Here is a tiny trained network, its code and every weight. The questions are about switching its units off for an input and a class, where a switched-off unit gives its printed mean instead of its output.

import numpy as np


def w(rows, s, z=0):
    codes = np.array(rows[::2]) - 128.0
    scale = np.full(codes.shape[1], s)
    scale[-1] = z or s
    return codes * scale


def f(y):
    return y / 2 * (1 + np.tanh(0.7978845608 * (y + 0.044715 * y**3)))


def log_softmax(a):
    a = a - a.max(-1, keepdims=True)
    return a - np.log(np.exp(a).sum(-1, keepdims=True))


def net(x, mask):
    res = np.array(x, float).reshape(1, 4) / 4 @ E
    y = f(res @ A[0][:, :-1].T + A[0][:, -1])
    res = res + np.where(mask, y, B[0][:, -1]) @ B[0][:, :-1]
    return log_softmax(res[-1] @ U[:, :-1].T + U[:, -1])


A, B = {}, {}
E = w([
[155,80,105,194,44,158,214,126],'x0',
[254,201,72,121,74,255,172,164],'x1',
[119,204,157,179,230,170,138,3],'x2',
[41,6,79,135,199,205,160,118],'x3',
],0.0095)
A[0] = w([
[95,90,85,119,82,136,118,159,190],'neuron 1',
[122,166,157,153,135,106,109,60,216],'neuron 2',
[99,122,105,129,70,147,123,179,163],'neuron 3',
[99,152,117,139,173,143,157,61,128],'neuron 4',
[124,111,116,99,154,125,79,169,157],'neuron 5',
[128,107,108,104,206,163,108,97,255],'neuron 6',
[94,100,110,108,107,113,114,188,170],'neuron 7',
[183,62,109,131,104,148,160,150,211],'neuron 8',
[92,104,143,167,111,115,145,144,154],'neuron 9',
[158,129,113,101,9,134,155,158,243],'neuron 10',
[114,134,61,89,93,130,148,179,138],'neuron 11',
[79,123,162,98,109,98,84,136,196],'neuron 12',
[156,147,98,121,98,169,136,153,171],'neuron 13',
[90,137,145,131,188,145,87,100,185],'neuron 14',
[129,158,217,85,122,98,122,125,163],'neuron 15',
[165,149,194,153,86,82,104,115,181],'neuron 16',
[99,126,131,127,90,105,132,113,194],'neuron 17',
[111,141,140,68,153,105,93,165,175],'neuron 18',
],0.015,0.0058)
B[0] = w([
[99,91,218,114,159,98,166,218,193],'neuron 1',
[111,180,71,224,144,149,109,18,200],'neuron 2',
[117,108,167,99,103,151,67,251,187],'neuron 3',
[103,117,106,195,146,232,141,47,193],'neuron 4',
[180,64,163,119,87,60,138,91,167],'neuron 5',
[145,27,165,203,103,173,178,7,208],'neuron 6',
[120,105,174,103,172,68,95,168,190],'neuron 7',
[63,122,114,63,152,195,192,185,209],'neuron 8',
[119,163,172,115,180,149,161,145,163],'neuron 9',
[112,114,21,105,145,134,131,212,252],'neuron 10',
[204,22,124,98,156,126,102,241,190],'neuron 11',
[151,121,151,34,147,98,90,58,192],'neuron 12',
[109,124,79,93,89,177,193,126,202],'neuron 13',
[167,128,107,143,88,130,182,2,199],'neuron 14',
[188,217,90,149,87,62,41,69,187],'neuron 15',
[141,236,12,214,210,64,61,186,201],'neuron 16',
[47,220,158,84,147,110,83,126,157],'neuron 17',
[223,74,122,83,60,47,82,62,184],'neuron 18',
],0.0081,0.019)
U = w([
[111,93,54,64,83,187,194,225,156],'0',
[128,148,193,127,77,122,132,155,3],'1',
[42,139,252,51,164,83,139,175,141],'2',
[107,101,150,183,132,199,190,58,206],'3',
[145,43,192,147,143,137,103,187,33],'4',
[170,88,161,68,59,80,129,65,124],'5',
[132,233,91,164,137,95,69,109,176],'6',
[181,125,113,97,90,84,84,184,62],'7',
],0.011,0.0028)

Each question gives the input, the list of numbers given to net, and the class t.
The units are the neurons (one row each of A and B). Each row of codes is followed by its name. A weight is (code - 128) times the scale printed after its matrix; where a second scale follows, it is the last column's (A, B and U).
mask holds one flag per neuron, in row order. A switched-off neuron (its flag False) gives its mean, the last column of its row in B, instead of its output. The means were averaged over made-up inputs and are rounded, as every weight is.
A unit's drop is (log p(t) with every unit on - log p(t) with that unit switched off) / (log p(t) with every unit on - log p(t) with every unit switched off).
The circuit of an input: a set's keep is (log p(t) with only the set's units on - log p(t) with every unit switched off) / (log p(t) with every unit on - log p(t) with every unit switched off). Starting from the 12 units with the biggest drops (on a tie, the unit counted first), units are removed one at a time, each time the one whose removal leaves the highest keep (on an exact tie, the one counted first), for as long as the keep stays at least 0.8.
circuit, biggest first: the units of the circuit, biggest drop first
k most important neurons: the k neurons with the biggest drops, biggest first
drop when u is switched off: that unit's drop, to one decimal
input [3,-7,-1,8], class 2: 3 most important neurons -> neuron 1; neuron 2; neuron 7
input [-7,-4,-4,-6], class 6: circuit, biggest first -> neuron 16
input [-5,-8,6,-1], class 3: 2 most important neurons -> neuron 6; neuron 4
input [-6,-6,-4,-4], class 5: 2 most important neurons -> neuron 18; neuron 12
input [8,4,4,-7], class 0: 2 most important neurons -> neuron 10; neuron 13
input [-6,6,5,-3], class 3: 2 most important neurons -> neuron 6; neuron 10
input [0,0,-2,4], class 4: 2 most important neurons -> neuron 10; neuron 13
input [-5,8,0,8], class 3: 2 most important neurons -> neuron 6; neuron 10
input [7,-4,-4,0], class 2: drop when neuron 13 is switched off -> 0.1
input [-1,8,1,-6], class 0: drop when neuron 14 is switched off -> 0.0
input [-6,1,1,4], class 3: drop when neuron 15 is switched off -> 0.1
